Below are the code and all the weights of a small trained network. Each question names an input and a class and asks about switching units off, where a switched-off unit gives its printed mean instead of its output.

import numpy as np


def w(rows, s, z=0):
    codes = np.array(rows[::2]) - 128.0
    scale = np.full(codes.shape[1], s)
    scale[-1] = z or s
    return codes * scale


def norm(h):
    return h / np.sqrt((h * h).mean(-1, keepdims=True) + 1e-5)


def f(y):
    return y / 2 * (1 + np.tanh(0.7978845608 * (y + 0.044715 * y**3)))


def log_softmax(a):
    a = a - a.max(-1, keepdims=True)
    return a - np.log(np.exp(a).sum(-1, keepdims=True))


def net(x, mask):
    res = np.array(x, float).reshape(1, 7) / 4 @ E
    u = 0
    for l in range(2):
        y = f(norm(res) @ A[l][:, :-1].T + A[l][:, -1])
        res = res + np.where(mask[u : u + 5], y, B[l][:, -1]) @ B[l][:, :-1]
        u += 5
    return log_softmax(norm(res)[-1] @ U[:, :-1].T + U[:, -1])


A, B = {}, {}
E = w([
[108,122,189,99],'x0',
[228,130,154,94],'x1',
[158,199,208,95],'x2',
[124,254,8,170],'x3',
[128,86,158,119],'x4',
[132,140,108,134],'x5',
[124,75,44,23],'x6',
],0.0071)
A[0] = w([
[5,141,153,122,176],'0.n0',
[135,83,140,91,185],'0.n1',
[180,94,81,44,5],'0.n2',
[170,133,119,144,123],'0.n3',
[178,196,164,86,41],'0.n4',
],0.012,0.0027)
B[0] = w([
[241,175,13,79,252],'0.n0',
[90,77,109,137,218],'0.n1',
[110,255,182,63,201],'0.n2',
[117,95,84,69,138],'0.n3',
[210,141,65,133,194],'0.n4',
],0.0092,0.0037)
A[1] = w([
[110,31,205,104,152],'1.n0',
[221,177,181,84,3],'1.n1',
[112,81,46,210,108],'1.n2',
[89,123,173,175,28],'1.n3',
[129,148,197,246,99],'1.n4',
],0.011,0.0038)
B[1] = w([
[144,88,141,200,253],'1.n0',
[203,125,91,122,203],'1.n1',
[211,148,130,114,210],'1.n2',
[117,199,84,83,118],'1.n3',
[16,103,223,2,196],'1.n4',
],0.01,0.0049)
U = w([
[252,131,135,98,199],'0',
[187,139,160,88,212],'1',
[232,123,147,116,133],'2',
[133,117,164,174,196],'3',
[6,188,195,2,5],'4',
],0.0059,0.0024)

Each question gives the input, the list of numbers given to net, and the class t.
The units are the neurons (one row each of A and B). Each row of codes is followed by its name. A weight is (code - 128) times the scale printed after its matrix; where a second scale follows, it is the last column's (A, B and U).
mask holds one flag per neuron, layer by layer. A switched-off neuron (its flag False) gives its mean, the last column of its row in B, instead of its output. The means were averaged over made-up inputs and are rounded, as every weight is.
A unit's drop is (log p(t) with every unit on - log p(t) with that unit switched off) / (log p(t) with every unit on - log p(t) with every unit switched off).
The circuit of an input: a set's keep is (log p(t) with only the set's units on - log p(t) with every unit switched off) / (log p(t) with every unit on - log p(t) with every unit switched off). Starting from all 10 units, units are removed one at a time, each time the one whose removal leaves the highest keep (on an exact tie, the one counted first), for as long as the keep stays at least 0.8.
circuit, biggest first: the units of the circuit, biggest drop first
k most important neurons: the k neurons with the biggest drops, biggest first
top k neurons in layer l: the k neurons of layer l with the biggest drops, biggest first
drop of u: that unit's drop, to one decimal
input [-6,-2,-5,-5,4,-2,-8], class 4: circuit, biggest first : (1.n4)
input [7,7,-7,3,-3,-2,8], class 4: circuit, biggest first : (0.n2 0.n0)
input [0,1,-2,0,-8,0,-3], class 4: 2 most important neurons : (0.n0 1.n4)
input [-4,-3,-6,0,5,7,-8], class 4: 4 most important neurons : (1.n4 0.n4 1.n0 1.n1)
input [3,-5,-4,-4,-6,8,-8], class 4: 2 most important neurons : (1.n4 0.n4)
input [1,0,-3,2,4,-8,5], class 4: circuit, biggest first : (0.n2 0.n0 1.n2)
input [-4,0,2,-4,-2,7,7], class 4: circuit, biggest first : (0.n2 0.n0)
input [-6,6,2,1,2,0,8], class 4: top 2 neurons in layer 1 : (1.n0 1.n2)
input [1,1,-2,1,-3,-7,-5], class 4: drop of 1.n4 : 0.4
input [2,-2,-2,0,-5,-8,-8], class 4: drop of 1.n4 : 0.8
input [-7,1,-1,-5,-7,-5,8], class 4: drop of 0.n1 : 0.1
input [7,6,-7,0,-8,2,-8], class 4: drop of 1.n4 : 0.5
